Here is a tiny trained network, its code and every weight. The questions are about switching its units off for an input and a class, where a switched-off unit gives its printed mean instead of its output.

import numpy as np


def w(rows, s, z=0):
    codes = np.array(rows[::2]) - 128.0
    scale = np.full(codes.shape[1], s)
    scale[-1] = z or s
    return codes * scale


def f(y):
    return y / 2 * (1 + np.tanh(0.7978845608 * (y + 0.044715 * y**3)))


def log_softmax(a):
    a = a - a.max(-1, keepdims=True)
    return a - np.log(np.exp(a).sum(-1, keepdims=True))


def net(x, mask):
    res = np.array(x, float).reshape(1, 4) / 4 @ E
    y = f(res @ A[0][:, :-1].T + A[0][:, -1])
    res = res + np.where(mask, y, B[0][:, -1]) @ B[0][:, :-1]
    return log_softmax(res[-1] @ U[:, :-1].T + U[:, -1])


A, B = {}, {}
E = w([
[131,185,143,111,108,107,193,151,227],'x0',
[133,152,227,180,141,203,119,137,137],'x1',
[248,103,127,119,78,175,138,72,127],'x2',
[129,131,135,124,134,121,129,119,126],'x3',
],0.012)
A[0] = w([
[148,205,235,196,121,243,143,121,171,87],'N0',
[197,157,102,88,57,110,206,83,175,110],'N1',
[164,136,70,50,71,92,189,97,146,114],'N2',
[171,18,47,111,126,118,35,67,2,2],'N3',
[132,149,128,123,118,127,113,131,122,129],'N4',
[145,188,228,179,109,212,156,141,159,119],'N5',
[133,102,140,131,149,114,139,117,138,127],'N6',
[119,107,125,131,124,138,135,132,137,128],'N7',
[95,206,169,155,111,113,177,193,206,68],'N8',
[35,198,109,135,164,52,124,198,160,169],'N9',
[206,139,122,66,44,130,194,121,189,109],'N10',
[171,133,73,67,54,99,185,86,177,113],'N11',
[123,124,123,127,130,143,146,134,122,127],'N12',
[135,141,132,130,128,142,120,133,143,127],'N13',
[117,110,139,118,121,126,123,112,141,128],'N14',
[73,137,177,207,217,159,62,173,90,130],'N15',
[185,137,69,79,80,87,175,100,166,116],'N16',
[67,75,23,42,174,91,90,136,81,13],'N17',
[69,114,180,203,223,166,63,149,85,134],'N18',
[83,93,32,98,142,58,105,125,79,42],'N19',
[233,69,147,162,81,222,113,57,102,21],'N20',
[77,150,169,197,208,168,30,144,72,137],'N21',
[175,131,59,71,88,116,176,86,199,116],'N22',
[127,119,126,136,132,126,124,123,139,128],'N23',
[124,152,123,139,117,122,118,107,126,125],'N24',
[134,120,128,125,141,124,105,124,150,128],'N25',
[124,198,167,136,127,141,187,175,208,160],'N26',
[118,143,130,142,114,131,148,121,116,117],'N27',
[28,166,74,100,211,16,175,221,152,9],'N28',
[138,28,85,147,125,144,71,51,53,185],'N29',
[143,32,92,133,126,142,50,77,35,162],'N30',
],0.0048,0.0066)
B[0] = w([
[134,50,51,75,106,92,115,97,199,218],'N0',
[74,158,148,163,110,166,157,125,98,204],'N1',
[86,166,155,164,118,169,168,126,86,197],'N2',
[49,70,16,153,33,185,192,14,204,210],'N3',
[139,129,134,132,123,129,130,129,137,128],'N4',
[139,48,62,65,126,83,94,113,197,211],'N5',
[115,128,133,129,124,126,124,132,131,128],'N6',
[124,139,117,121,132,139,135,134,145,128],'N7',
[193,105,146,74,165,65,65,180,146,180],'N8',
[173,72,83,72,150,67,68,148,168,248],'N9',
[71,151,146,168,107,166,157,107,91,207],'N10',
[91,163,167,161,106,168,168,134,92,203],'N11',
[125,131,126,127,122,116,125,130,123,127],'N12',
[132,117,123,126,130,132,119,125,128,129],'N13',
[122,124,124,134,129,135,125,133,133,128],'N14',
[109,176,183,163,165,166,159,178,91,203],'N15',
[84,156,157,178,118,163,162,130,89,196],'N16',
[192,118,157,89,189,78,69,194,131,182],'N17',
[105,175,178,169,153,158,164,166,77,206],'N18',
[186,100,133,70,157,61,69,167,159,181],'N19',
[221,75,122,39,189,25,41,195,178,189],'N20',
[112,176,185,162,146,157,162,160,85,208],'N21',
[71,166,155,162,104,176,171,136,89,200],'N22',
[130,126,130,134,130,124,132,127,134,128],'N23',
[121,124,130,124,131,130,134,130,124,126],'N24',
[117,127,127,128,133,127,113,123,120,128],'N25',
[139,90,84,99,112,102,104,113,151,217],'N26',
[128,122,125,129,132,124,125,130,123,122],'N27',
[53,34,1,132,18,171,187,7,232,203],'N28',
[161,90,115,81,168,79,83,168,153,255],'N29',
[153,87,96,82,143,79,97,145,169,247],'N30',
],0.0058,0.0061)
U = w([
[163,126,138,91,194,91,91,203,136,28],'0',
[110,112,95,123,72,138,140,29,151,251],'1',
[92,232,191,250,130,198,159,136,53,108],'2',
],0.012,0.0012)

Each question gives the input, the list of numbers given to net, and the class t.
The units are the neurons (one row each of A and B). Each row of codes is followed by its name. A weight is (code - 128) times the scale printed after its matrix; where a second scale follows, it is the last column's (A, B and U).
mask holds one flag per neuron, in row order. A switched-off neuron (its flag False) gives its mean, the last column of its row in B, instead of its output. The means were averaged over made-up inputs and are rounded, as every weight is.
A unit's drop is (log p(t) with every unit on - log p(t) with that unit switched off) / (log p(t) with every unit on - log p(t) with every unit switched off).
The circuit of an input: a set's keep is (log p(t) with only the set's units on - log p(t) with every unit switched off) / (log p(t) with every unit on - log p(t) with every unit switched off). Starting from the 12 units with the biggest drops (on a tie, the unit counted first), units are removed one at a time, each time the one whose removal leaves the highest keep (on an exact tie, the one counted first), for as long as the keep stays at least 0.8.
units of the circuit, in order: the units of the circuit, biggest drop first
k most important neurons: the k neurons with the biggest drops, biggest first
drop of u: that unit's drop, to one decimal
input [-4,2,2,-3], class 0: units of the circuit, in order : (N28; N29)
input [-3,1,0,-6], class 2: 2 most important neurons : (N9; N20)
input [1,7,-3,-5], class 0: 2 most important neurons : (N5; N0)
input [5,-3,-3,7], class 1: units of the circuit, in order : (N28)
input [-8,4,7,4], class 0: 2 most important neurons : (N20; N29)
input [-1,1,5,-6], class 0: 2 most important neurons : (N20; N28)
input [0,4,5,6], class 0: 3 most important neurons : (N20; N3; N28)
input [7,8,1,-1], class 1: 4 most important neurons : (N0; N20; N29; N17)
input [-1,6,1,-7], class 0: 3 most important neurons : (N5; N0; N3)
input [0,7,1,2], class 0: drop of N5 : 0.6
input [6,-2,-3,4], class 1: drop of N28 : 0.7
input [7,-2,8,7], class 2: drop of N19 : 0.0
input [2,-7,-8,3], class 1: drop of N9 : -0.1
input [4,-6,-8,-8], class 1: most important neuron : (N28)
